In the rows, 128 means zero.
[132 129 148 121 135 126 146 111 113 104 159 132 147 159  45 116 117  51
  96 138 107 144 142 139 120 116  89 140 214 133 107  39 125  94  91  73] -> Fabi
[139 143 146 109 141 122 140 114 108 102 153 131 139 162  44 123 122  73
  95 150 113 154 131 140 109 124  97 151 228 142 119  67 108  91 105  74] -> Diz
[156 123 136 135 100 144 145  87  99  87 129 136  52 134 158 161 104 124
 147 164  87 135  98 109  97 102 136 155 147 161 147  89 158 150 164  70] -> Diz
[160 123 136 141 101 139 150  84 103  92 126 116  41 130 140 157 112 118
 145 157  89 137 113 114  98 115 152 162 148 170 146  76 147 145 151  85] -> Fabi
[152 127 131 138 107 149 148  88 101  97 121 133  52 128 152 157 116 117
 149 160  89 132 105 116  89 107 147 155 154 180 141  81 147 144 145  82] -> suvaf
[137 145 141 106 156 139 152 120 115 110 145 136 131 150  33 107 132  73
  81 130 121 158 143 149  98 133  83 135 203 111 116  84 110  92  96  68] -> suvaf
[145 142 134  98 151 125 146 113 115 105 149 136 141 151  30 110 123  81
  84 134 115 157 131 149 101 119  85 142 207 116 111  68 118  84  99  82] -> Diz
[129 134 143 103 128 110 139 110 112  98 161 135 149 166  48 126 122  70
  95 151 112 146 133 143 113 126  94 140 218 139 117  47 108 101 108  74] -> Diz
[164 139  84 115 126 151 120 102 154 114 147 138  96 116 120 136 143 126
 119 153 114 165 164 143 138 165 142 178 104  92 132 162 146 130  91 112] -> Fabi
[147 146 131  95 145 129 157 123 113 109 147 130 133 151  39 112 132  74
  80 129 116 159 136 155  97 132  98 141 200 116 117  54 118  90 106  80] -> munir
[129 139 149 114 130 119 145 116 114 100 149 136 144 157  33 117 116  65
  90 143 114 150 143 140 120 121  97 139 213 137 116  55 108  95  90  60] -> Zalu
[150 136 135 127 100 141 158  92  94  86 127 115  47 135 158 160 120 125
 141 157  87 142  96 120  94 118 154 162 151 181 146  76 139 139 150  85] -> Zepul
[160 139  81  98 117 144 114 104 156 117 156 138 106 112 121 133 148 140
 112 162 111 167 150 141 131 163 141 180 109 107 130 155 124 128  88 111] -> Tav
[131 136 138 103 131 119 146 112 112 107 157 134 145 154  17 120 120  69
  94 145 111 136 134 138 112 123  90 139 216 134 111  43 108  88 102  75] -> Tav
[153 137 117 119 100 141 136  92  99  91 143 102  61 143 134 169 122 119
 158 171  90 136  94 104  95 107 155 152 173 185 148  65 140 154 159 104] -> Tav
[169 152 116  95 150 139 137 105 145 106 152 132  40 124 114 155 150 135
 114 169 111 167 140 142 130 159 135 181 137 103 157 159 144 116 110 116] -> Tav
[147 127 132 125 100 139 136  87 101  93 147 106  54 143 147 167 130 113
 153 168  84 136  85 109 110 106 160 163 168 179 144  66 144 158 159  92] -> Tav
[148 139 130 131 102 148 147  95 108  87 136 124  52 143 159 171 126 113
 154 169  90 127  94 102 106 117 153 152 173 172 139  66 153 150 154  90] -> munir
[130 135 134 111 125 112 149 111 113 109 155 139 141 162  34 126 133  65
  92 142 118 142 139 149 116 135 104 143 210 142 116  31 119 101 102  69] -> munir
[134 125 145 108 130 112 136 111 114  96 160 136 149 159  46 124 118  61
  97 147 106 146 131 145 114 121  89 138 209 134 112  47 119  93 101  72] -> Diz
[133 136 139 115 134 117 151 111 120 108 156 127 140 160  44 114 114  60
  95 141 111 140 140 139 108 116  90 137 213 134 109  48 120  97  93  74] -> Fabi
[144 145 144 105 155 136 156 119 109 110 149 122 135 158  36 103 122  71
  81 126 115 163 140 151 102 124  93 139 204 117 116  63 116  95  96  80] -> Fabi
[144 152 144  95 156 132 160 123 111 103 143 132 135 153  34 103 121  75
  78 131 118 159 138 156  97 108  91 127 204 112 121  70 117  88  96  65] -> Zalu
[133 133 134 112 123 118 142 111 112 105 168 133 141 151  38 123 125  64
  95 152 106 139 136 136 118 130  92 144 223 145 106  37 108  89  97  76] -> Tav
[160 139  90  99 118 152 121 104 152 109 148 137 103 113 120 134 138 137
 117 158 113 168 153 141 143 172 146 184 110 112 136 162 126 125  85 116] -> Zepul
[121 134 138 110 129 117 146 113 114 105 158 127 149 160  35 113 118  68
  87 137 118 148 141 140 118 134  98 142 215 145 111  54 104  92  86  70] -> Zepul
[158 164 119  92 150 138 142 100 143  96 153 141  40 127 118 162 158 123
 108 155 115 179 144 146 145 173 146 186 124 112 154 149 141 124 117 112] -> dep
[163 154 104  88 147 144 140  99 150  98 151 131  37 127 128 156 147 130
 110 169 114 168 148 142 129 160 133 183 142 110 158 147 148 119 117 112] -> Zesil
[158 141  83 105 118 144 117 104 151 118 155 141  96 113 108 129 146 135
 113 167 116 162 153 136 136 166 140 178 116  96 134 166 132 128  92 105] -> Tav
[161 154 115 101 148 143 138 108 141 104 149 141  52 123 124 154 149 135
 114 166 114 172 148 138 126 162 137 184 128  99 155 166 141 119 111 120] -> Tav
[164 150  83 104 135 149 122 104 155 118 143 145  96 109 113 127 149 138
 109 150 122 170 155 145 133 165 141 178 106 105 132 180 127 126  88  95] -> dep
[129 142 147 105 150 120 148 112 118 103 153 138 138 158  31 117 122  68
  85 135 117 150 141 138 115 125  89 137 215 143 114  53 101  91  87  64] -> dep
[146 126 149 149 106 146 143  84 104  91 126 130  41 134 136 157 122 118
 148 154  95 143 111 109  96 114 142 158 152 178 146  86 148 151 144  66] -> suvaf
[126 135 137 114 145 122 149 112 114  97 157 135 130 156  44 127 120  62
  94 144 112 142 141 144 115 127 100 146 219 143 118  46 115  93  95  70] -> Zesil
[145 140 143 130 108 142 154  90  94  91 119 131  39 136 134 162 118 127
 149 164  94 138  96 114  88 119 150 152 159 187 148  76 144 147 159  82] -> suvaf
[146 139 118 123  92 129 132  81 107  88 150 121  68 146 148 175 134 119
 154 174  92 137  88 105 111 112 151 163 175 183 134  65 147 154 164 100] -> Diz
[142 148 138  93 159 142 162 118 109 104 143 128 129 153  36 103 124  79
  75 125 119 156 140 154  96 121  85 133 199 113 125  63 111  88  98  75] -> Zesil
[146 148 129  97 160 129 149 119 113 102 149 140 136 155  43 110 121  84
  85 134 114 161 133 151  91 116  85 138 204 107 117  75 125  92 106  73] -> Diz
[153 130 138 134 100 147 157  86 100  91 118 133  43 128 147 155 120 122
 146 166  93 134 103 108  90 110 154 161 152 164 148  83 150 146 149  78] -> munir
[161 150  91 109 131 149 123 104 155 116 153 146  95 119 121 132 150 138
 115 161 114 161 155 143 129 157 135 180 115  99 134 168 134 126  81 100] -> Tav
[147 124 132 130  86 139 153  82  97  93 132 124  60 132 147 147 118 116
 142 160  92 134 104 116 103 112 147 161 144 173 140  75 148 145 146  79] -> Zepul
[140 132 127 122 101 139 141  91 109  85 143 109  64 151 146 161 117 111
 153 161  91 132  96 102 109 106 149 152 168 173 143  69 149 152 150  90] -> Zepul
[164 149 116  82 141 130 143  99 144  97 156 125  44 130 116 158 151 129
 113 166 113 171 139 148 132 168 143 176 133 114 155 141 144 117 112 128] -> Zepul
[135 145 130 101 164 133 159 121 109 101 155 134 130 159  51 109 128  75
  81 127 116 153 141 158 101 118  81 130 204 118 121  44 129  99  98  76] -> Zesil
[127 137 139 105 123 112 146 108 119 110 161 125 148 158  38 106 118  69
  88 142 117 145 143 142 115 123  88 134 217 147 107  35 115  93  97  77] -> Fabi
[148 132 126 132  93 154 142  86 107  84 142 112  52 135 166 164 123 113
 148 168  89 132 101 101 111 110 140 158 169 183 144  69 143 148 153  81] -> Zesil
[144 135 125 129  98 132 142  79 110  87 145 120  54 141 153 173 130 103
 149 163  90 133 101 104 112 104 152 168 171 190 140  62 140 151 155  76] -> dep
[157 144  77 107 118 148 124 106 148 117 149 142 100 114 120 129 146 137
 112 160 119 165 155 145 140 175 142 182 114 107 131 170 136 124  89 103] -> Zepul
[157 141 130 134 118 150 155  95  94  91 120 129  46 130 151 154 116 132
 139 146  93 148 107 115  87 111 141 154 143 178 147  83 142 149 153  70] -> dep
[158 144  66  99 129 142 125 111 146 118 143 134 104 120 112 133 136 138
 117 157 122 165 156 145 127 167 148 175 112 106 140 168 136 130  88 126] -> Zepul
[153 139 119 130 104 140 153  82 103  89 119 123  44 130 132 157 114 117
 139 157  89 139 104 111  90 110 144 161 153 179 140  81 142 138 145  65] -> dep
[161 152 107  93 153 146 136 101 151 101 153 131  38 125 130 157 152 137
 113 164 117 166 148 147 144 171 140 180 131 108 159 153 149 129 114 125] -> Zesil
[142 147 128  95 145 124 152 115 115 110 160 134 140 152  30 109 134  77
  82 135 113 152 136 151  96 121  89 138 199 113 110  55 115  89  96  79] -> Tav
[142 135 126 129  84 136 145  90 105  90 147 117  72 146 165 157 129 109
 154 167  91 126  95 102 108 108 151 153 163 174 135  68 143 154 151  87] -> Zepul
[145 123 127 138  75 139 140  76 107  92 146 109  68 138 144 162 123 101
 153 173  90 126 102 101 113 117 150 158 167 178 131  67 139 161 152  83] -> Fabi
[169 149 106 100 162 142 142 103 147  99 150 140  29 121 127 166 158 141
 112 164 111 165 141 155 139 174 143 183 129 106 156 147 150 123 111 115] -> Zesil
[144 149 135  99 152 125 156 123 118 105 149 135 134 149  34 111 122  72
  76 124 118 158 143 159 111 117  89 138 199 109 117  67 120  87 100  67] -> Zalu
[148 142  84 112 109 144 116 107 156 113 146 154 109 112 117 123 142 125
 118 162 118 166 165 137 129 169 130 173 107 104 131 162 134 133  86 102] -> suvaf
[149 127 127 137  96 140 149  81 109  89 126 122  50 132 136 151 106 121
 144 160  91 139 114 113  90 116 144 157 140 166 139  83 152 152 145  72] -> Fabi
[161 142  80 105 109 142 119 108 150 114 146 149 110 112 114 121 135 129
 115 166 118 164 162 142 139 154 136 168 112 101 135 156 141 133  93 100] -> Zalu
[159 125 139 146  99 148 150  88  96  90 126 113  43 127 145 156 114 121
 146 157  90 142 109 112  98 117 151 160 145 168 149  86 144 153 154  79] -> Fabi
[144 147 127  92 146 127 161 118 115 112 147 137 135 152  40 115 134  75
  76 130 120 154 139 156  95 126  97 144 202 115 116  54 116  90 107  77] -> munir
[148 134 127 129  98 139 137  88 104  94 146 113  55 143 146 165 126 113
 154 172  85 135  91  99 108 107 157 166 173 176 142  70 142 153 153  94] -> Tav
[125 134 134 114 128 126 148 111 115  99 156 136 137 154  48 120 117  64
  90 147 115 137 147 137 117 129  90 140 215 137 119  49 108  93  98  61] -> Zesil
[161 156 111  94 143 137 146  98 147 102 148 149  45 126 113 158 156 127
 109 167 123 172 156 146 128 172 149 184 129  97 158 152 148 122 106 119] -> munir
[170 153 109  99 146 133 143  97 150 102 154 130  31 129 115 163 149 126
 111 162 112 175 147 146 132 173 142 188 127 100 150 150 156 126 119 116] -> Fabi
[156 136 134 133 102 145 158  89 106  90 125 137  38 130 161 159 122 123
 142 160  91 136 108 113  92 114 152 161 147 162 147  78 154 145 150  79] -> munir
[158 126 133 137  97 141 147  81  94  91 131 127  54 137 148 154 115 114
 146 170  87 134  96 114  92 109 145 156 157 165 140  88 150 150 153  76] -> Diz
[161 149 113  89 148 132 139 101 143 103 155 131  41 124 107 156 150 130
 114 170 108 169 133 148 126 165 144 185 137 106 151 149 145 123 121 119] -> Tav
[166 142  73 102 117 146 119 106 143 120 149 141 105 110 114 137 147 129
 118 167 110 162 153 142 132 163 148 191 118 105 134 153 128 123  98 121] -> Tav
---
[150 132 130 148 103 168 133 143 146 141 131 156 119 116 129 152 130 161
 138 137 172 140 121 179 113 101 162 102 151 141 139 147 113 147 122 120] -> rofa
[129 115 138 103 130 135 149 125 129 131 114 129 121 115 128 136 136 116
 123 123 147 133 122 125 120 123 117 141 121 173 146 122 122 112 113 127] -> beli
[141 133 123 103 139 117 117 139 115 119 130 158 169 152 133 131 112 113
 119 128 133 114 125 131 133 154 142 127  95 131 127 130 118 133 148 125] -> degu
[107 149 148  93 147 130 116 126 136 124 119 107 154 131 107 122 128 146
 123 129 145  97 113 112 122 151 111 101 109 140 117 123 149 142 158 138] -> tozev
[137 142 100 140 124 102 159 115 117 128 128 193 155 150 135 101 102 133
 110 120 104 127 116 119 189 134 149 148 106 147 144  99 134 116 103 120] -> Sorap
[164  76 146 138 127 122 108 129 162 161 102 135 130 113 136 151 123 139
 122 121 112 118 127 136 131 112 118 119  73 130 127 123 104 146  99 128] -> beli
[ 80 112 135 113 121 137 164 112  87 133 109 145 159 124 101 110 132 111
 126 124 142 124  98 128 160 138 169 143  58 174 145 103  97 137 138 114] -> mif
[121 104 121 108 136 165 147 138 147 149 122 150 122 119 122 147 141 131
 129 125 150 129 120 122 133 139 137 143  72 139 144 128 119 151 135 122] -> Tirod
[148  98 129 134 125 136 143 138 130 136 112 147 115 136 127 107 146 132
 106 131 135 133 109 130 127 136 149 139 151 146 125 106 121 121 129 118] -> basev
[127 173 117 102 130 120 127 139 126 138 119 126 176 125 121 138 133 155
 123 126 180  97 117 132 138 132 113 103 163 138 135 108 110 135 121 132] -> rofa
[139 105 179 133 135 140  99 120 114 138 130 162 136 104 151 121 152 135
 141 127 120  89 129 147 157 113 152 121 119 169 136 145 119 135 159 131] -> Komom
[150 140 121 114 133 133 119 137 142 157 113 101 156 118 136 143 112 121
 141 133 141 138 119 127 129 131 106 144 149 119 107 142 101 146 139 138] -> Zud
[137 124 120 154 109 122 141 113  84 130 146 143 129 114  96 149 138 121
  93 130 137 114 136 115 113 103 156 130 113 138 150 110 143 131 125 116] -> tozev
[ 99 156  82 145 133 112 118 123 108  97 130 153 154 140  81 106  85 150
 125 127 127 127 130 133  98 126 157 116  63 150 116 123 153 144 159 130] -> basev
[117 127  96 112 140 124 119 131 114 149 115 130 171 129 100 134 126 129
 123 105 115 131  99 101 125 131 111 125  95 132 107 141 137 153 120 128] -> Zud
[126 137 137 132 154 119 126 108 118 119 135 161 169 166 102 141 110 108
 125 147  87 100 109 123 111 156 135 111  98 164 135 138 151 140 106 136] -> basev
[103 152 139 110 134 138 133  97 131 121 130 141 176 155 134 130  88  94
 151 153 124 111 125 159 125 138 159 146  73 138 155 148 103 148 157 125] -> rofa
[122 109 165 113 135 146  85 119 145 121 105 114 176 141 154 142 159 125
 129 141 173  80 105 121 111 148 146 110 135 147 131 132 133 115 173 134] -> boti
[ 92 144 129 101 121 115 152 114 132 115 117  99 147 137 121 127 119 131
 135 124 139 150 144 132 158 120 118 132  94 105 135 116  92 120 149 131] -> degu
[105 140 122  80 137 121 137 139 131 130 107 138 142 134 132 123  96 127
 122 134 150 124 121 143 149 153 130 130  87 132 129 111  96 151 160 123] -> tozev
[118 129 112 120 110 137 125 129 124 139 108  99 131 108 122 114 142 159
 141 111 175 126  95 104 158 124 119 127 140 101 107 119 108 125 150 137] -> Tirod
[127 119 126 140 117 120 127 135 101 131 133 130 132 128 123 145 146 122
 138 124 118 125 117 139 130 123 142 146 122 122 142 138 109 146  89 119] -> basev
[152 106 111 120 146 135 133 136 141 140 128 166 139 146 115 122 132 143
 142 137 137 136  97 143 141 143 120 128  98 116 132 131  84 162 143 125] -> mif
[117 130 125 128 130 157 137 130 121 117 151 136 143 122 118 116 176 138
 139 120 162 137 120 139 134 126 138 124 141 126 136 141 137 128 143 128] -> boti
[106 133 136 103 148 137 131 123 124 110 129 144 140 117 117 128 139 123
 124 118 144 121 134 118 125 121 129  93 106 158 123 139 152  98 155 131] -> tozev
[122 115 140 117 145 145 143 120 127 126 126 157 190 146 109  96 149 133
 134 129 142 116 113 158 130 138 160 119  99 171 122 135 124 126 153 124] -> basev
[128 131 138 131 130 112 116 118 136 127 137  97 156 135 127 119 115 119
 144 124 119  90 135 133 114 128 122 150  99 132 142 132 131 134 116 123] -> basev
[145 114 139 155 148 123 108 118 111 120 150 168 146 147 144 136 117 126
  95 132 118  84 133 139 122 142 140 106 104 144 143 109 144 118 131 125] -> beli
[130 135 116 113 100 122 127 127 113 137  99 134 123 136 128 114 107 149
 116 125 132 132 115 126 141 128 166 134 148 132 113 119 131 148 154 123] -> mif
[128 128 134 134  94 123 123 137 110 124 134 162 147 125 143 172 160 131
 142 115 147 131 151 127 124 123 141  99 149 181 155 123 101 137 148 143] -> tozev
[176 134 150 124 102 139 116 140 144 139 122 155 118 117 175 137 112 131
 143 142 145 107 143 153 135 130 155 138 151 157 143 130 118 133 135 126] -> sina
[160 137 121 106 122 142 141 132 115 138 141 148 149 133 123 115 109 128
 124 122 139 135 148 147 116 134 147 118 174 165 129 136 142 139 150 131] -> Komom
[131 120 124 138 132 160 126 131 143 119 133 181 180 136 134 116 155 143
 131 126 174 100 103 143 137 137 159  77 110 161 146 119 115 120 155 127] -> Zud
[115 107 123 120 125 124  99 107 141 106 111 116 131 125 162 145 121 115
 143 133  91 157 143 101 128 131 107 122  92 138 107 152 137 135 162 154] -> Tirod
[134 143 122 130 130 127 111 134 115 145 137 144 156 136 125 143 135 139
 119 118 129 113 113 139 145 125 125 117 119 106 126 132 127 146 117 118] -> sina
[119 112 123 138 147 109 131 118 112 129 129 125 148 139 103 133 139 118
 125 134 104 118 120  99 138 136 121 119  97 138 120 119 131 146 117 131] -> degu
[129 145 126 109  99 123 146 127 128 105 125 160 145 108 129 168  80 103
 128 116 138 138 132 137 154 105 150 138  17 155 159 144  74 168 146 106] -> Ses
[145 138 154 145 120 122 123 127 128 113 127 133 123 130 132 126 103 136
 123 116 144 133 131 151 138 112 117 120 126 149 146 120 111 109 124 127] -> boti
[164 106 160 113 142 114 113 148 132 160 116 144 135 134 156 165 146 122
 124 112 149  86 146 117 132 123 120 138 151 149 145 120 101  96 124 122] -> degu
[104 128 132  84  93 124 128 112 107 116 132 160 164 132 141 113 125  99
 137 119 138 119 113 142 157 134 163 162  74 157 134 145 152 123 172 119] -> mif
[144 121 132 127 127 131 122 117 142 140 136 160 125 148 125 143 125 136
 112 148 123 123 143 156 133 131 149 140 110  91 145 122 134 157 150 129] -> boti
[126 144 148 126 113 152 131 132 132 120 133  84 126 113 142 114 128 122
 147 126 144 140 148 155 121 121 136 139 142  95 125 145 108 119 131 125] -> Tirod
[ 93 167 100  91 109 130  97 147 121 139 112  91 188 120  94 130 160 131
 167 101 180 134 105 122 120 118 138 125 151 120  98 159 158 152 151 143] -> Zud
[132 113 152 125 139 158 122 135 124 120 132 125 126 110 140 119 148 119
 128 139 135 110 129 144 106 137 150 115 126 154 138 134 129 133 123 118] -> mif
[108 125 102 150 113 136 142 127 119 125 140 121 105 101 124 143 103 114
 110 111 124 129 116 101 136 105 130 128  75 122 130 128 125 118 104 102] -> degu
[147 138 156 117 137 116 148 114 134  77 149 139 185 146 109 103 120  99
 139 140 136  81 143 137 129 139 146  87  67 163 144 135 131 130 126 116] -> Tirod
[137 111  98 131 109 118 141 124 131 120 124 149 123 124 133 142 100 108
 106 120 109 115 138  86 117 124 146 108  92 132 130 119 134 129 125 111] -> Zud
[131 171 143 152 119 108 122 126 124  95 135 111 154 112 149 135 144 127
 161 132 140 118 161 126 161 103 148 115 152 179 143 137 143 130 113 139] -> tozev
[115 116 151  86 154 138 116 135 134 132 106 121 159 154 110 105 131 127
 142 115 140  98 109 142  91 160 123  91 132 157 136 125 106 132 136 138] -> basev
[126 115  91 145 128 126 153 124 131 118 131 144 105 107 105 148 113 142
 119 134 117 135 132 100 107 123 112 125  70 118 140 117 124 130  95 120] -> Ses
[138 141 138 158 115 102 115 139 131 121 139 123 124 126 148 133 144 134
 143 123 107  97 138 109 156 127 136 146 133 112 149 118 133 147  87 124] -> Sorap
[125 126 133 105 111 115 129 131 118 123 108  95 123 127 125 165  85 112
 117 118 131 130 136 115  95 125 104 126 105 156 127 134 124 132 115 120] -> Tirod
[124 120 115 111 148  99 109 133 112 147 119 124 187 159 116 141 137 113
 106 136 122 105 108 105 130 173 110 148 116 116 116 106 129 157 126 130] -> boti
[130 126 100 146 108 122 150 130 117 150 125 143 120 113 117 154 118 125
 125 125 138 130 133 112 119 106 138 139 132 142 136 117 115 127 102 115] -> rofa
[123  89 134 119 141 134 152 120  91 135 140 177 136 155 122 123 114 106
 114 132 117 112 108 151 125 155 150 120  91 164 146 125 124 135 124 110] -> tozev
[135 122 168 110 146 137 134 145 115 141 132 142 165 143 137 159 126 140
 127 119 139 119 173 184  96 130 137 136 122 179 139 143 106 118 141 121] -> basev
[134 126 160 135 152 144 116 146 144 121 123 125 122 146 134 128 113 141
 118 121 137 115 133 137 112 144 136 111 122 128 137 117 134 116 128 128] -> Sorap
[142  75 126 157 147 119 113 111 103 132 136 150 139 149 137 147 133 138
 104 137  81  99 113 117 112 145 124 122  93 134 133 127 139 134  98 123] -> basev
[127 153 123 114 130 131 110 118 117 131 125 142 167 143 120 139  78 103
 111 137 145 114 122 162 112 122 159 120 102 129 132 137 129 143 149 120] -> rofa
[165 128 145 145 130 121 105 118 130 123 148 153 145 135 156 152 121 115
 119 145 123  90 145 148 131 130 127 121 123 132 151 129 158 111  95 132] -> Tirod
[151 155 112 130 124 114 142 134 128 138 135 186 160 153 121 146 120 131
  94 125 129 131 115 142 144 127 114 152 102 117 152 110 126 102  88 106] -> sina
[102 148 117  92 125 118 136 117 107 138 119 184 161 143 111 132 166 149
 136 130 141  77  82  96 156 156 141 149 120 130 149 121 143 132 127 132] -> Ses
[168 109 149  73 128 107 125 150 132 132 114 127 159 104 137 151 149 101
 140 105 157  95 160 103 127 133 106  91 130 188 149 116  96 144 130 143] -> Zud
[129 155 118 139  90 105 100 130 120 129 121 142 166 133 119 137 125 137
 133 117 120 123 115 124 156 127 152 120 114 122 123 124 155 145 105 136] -> mif
[108 142 139  71 127  78 113  98 135 110 105 121 195 159 144  97  87  91
 112 122 121  93 125 118 153 144 111 114 100 160 114 110 149 111 168 132] -> rofa
[125 138 113 140 132 143 113 143 129 122 133 146 146 128 131 137 143 154
 132 130 144 127 115 133 148 125 155 115 135 125 121 144 156 140 122 122] -> Komom
[149 131 149 124 134 133 121 117 116 120 152 196 185 136 143 161 127 128
 115 154 141 124 148 191 152 131 144 118  76 171 154 128 123 136 156 138] -> mif
[100 120 137 148 125 152 131 128  85 155 154 144 157 119 124 157 155 103
  97 117 151 125 109 133 148 137 140 152 109 135 150 100 115 130 142 127] -> Sorap
[ 95 135 114 105 132 129 121 111 149 111 101 161 155 117 106 104 124 123
 139 130 127 122 102 122 144 121 148 109  54 173 122 133 146 157 158 132] -> Ses
[151  70 141 135 136 130 128 133 125 134 131 146 107 119 156 147 129 121
 114 135 128 132 164 143 112 119 125 142 113 147 147 118 115 102 134 119] -> Komom
[121 148 117 138 115 128 114 145 140 113 111 115 150 118 143 153 108 126
 124 120 150 118 126 112 126 125 151  94 130 149 125 124 138 127 104 124] -> Sorap
[146 164 124  98 141 109 122 130 125 119 128 112 146 129 122 112 100 158
 125 132 149 123 158 122 137 137 114 143 132 110 104 121 148 111 173 148] -> degu
[148 125 137 136 125 114 126 140 108 136 128 175 114 136 112 136 117 153
 122 136 130 123 146 172 132 116 158 143 103 127 144 118 120 145 126 118] -> mif
[115 113 153  68 105 147 143 120 127 153 114 100  87 102 151 116 118 144
 142  87 132 141 137 123 152 118 101 114 163 156 118 139 122 117 162 145] -> degu
[121 146 140  90 119 136 115 136 143 118 118 139 156 140 133 117 109 147
 122 119 159 133 124 161 124 133 125 135  83 105 130 131 100 129 194 126] -> Zud
[139 128 112 153 138 145 120 148 120 161 147 146 118 102 122 137 157 163
 117 142 153 118 129 134 133 130 123 136 168  91 123 107 118 129 133 132] -> Komom
[141 140 134 103 116 141 134 131 158 131 111 105 133  98 155 127 144 141
 130 112 149 120 140 108 149 115 114 111 159 126 116 135 138  94 112 131] -> Tirod
[141 135 125 147 111 114 113 138 123 114 138 135 148 135 145 143 114 131
 109 120 154 114 138 126 140 130 149 125 126 113 127 111 151 101 134 125] -> Sorap
[147 130 134 128 131 136 111 154 107 157 112 131 115 124 143 142 147 149
 129 130 151 136 139 136 134 133 157 159 193 123 113 125 139 118 136 135] -> mif
[120 143 125 113 126 135 114 127 122 128 122 105 142 111 130 135 138 144
 127 118 153 131 116 131 149 125 112 115 135 136 135 121 124 161 137 143] -> Ses
[125 142 117 114 113 117 122 132  98 117 119 157 140 136 124 151 117 138
 102 118 133 125 122 127 119 121 143 125 107 136 143 128 124 121 119 117] -> degu
[104 161 103  95 116 131 116 151 143 125 120 136 156 117 131 134 132 127
 152  92 166 136 158 141 137 102 150  98 135 148 127 143 144 132 151 132] -> Zud
[122 138 145 113 123 115 120 139 112 124 113  90 132 111 136 128 132 121
 133 127 160 118 140 126 138 129 119 128 155 143 110 117 113 128 150 134] -> Tirod
[ 95 160 138  93 132 136 141 104 119 103 135 161 156 148 111  96 135 128
 114 130  96 151 100 118 145 152 116 139  91 123 111 142 148 105 173 139] -> degu
[125 123 157 113 124 126 125 123 108 125 126 129 145 136 149 134 158 122
 132 116 141 129 137 141 162 115 147 135 148 136 133 138 130 105 145 126] -> mif
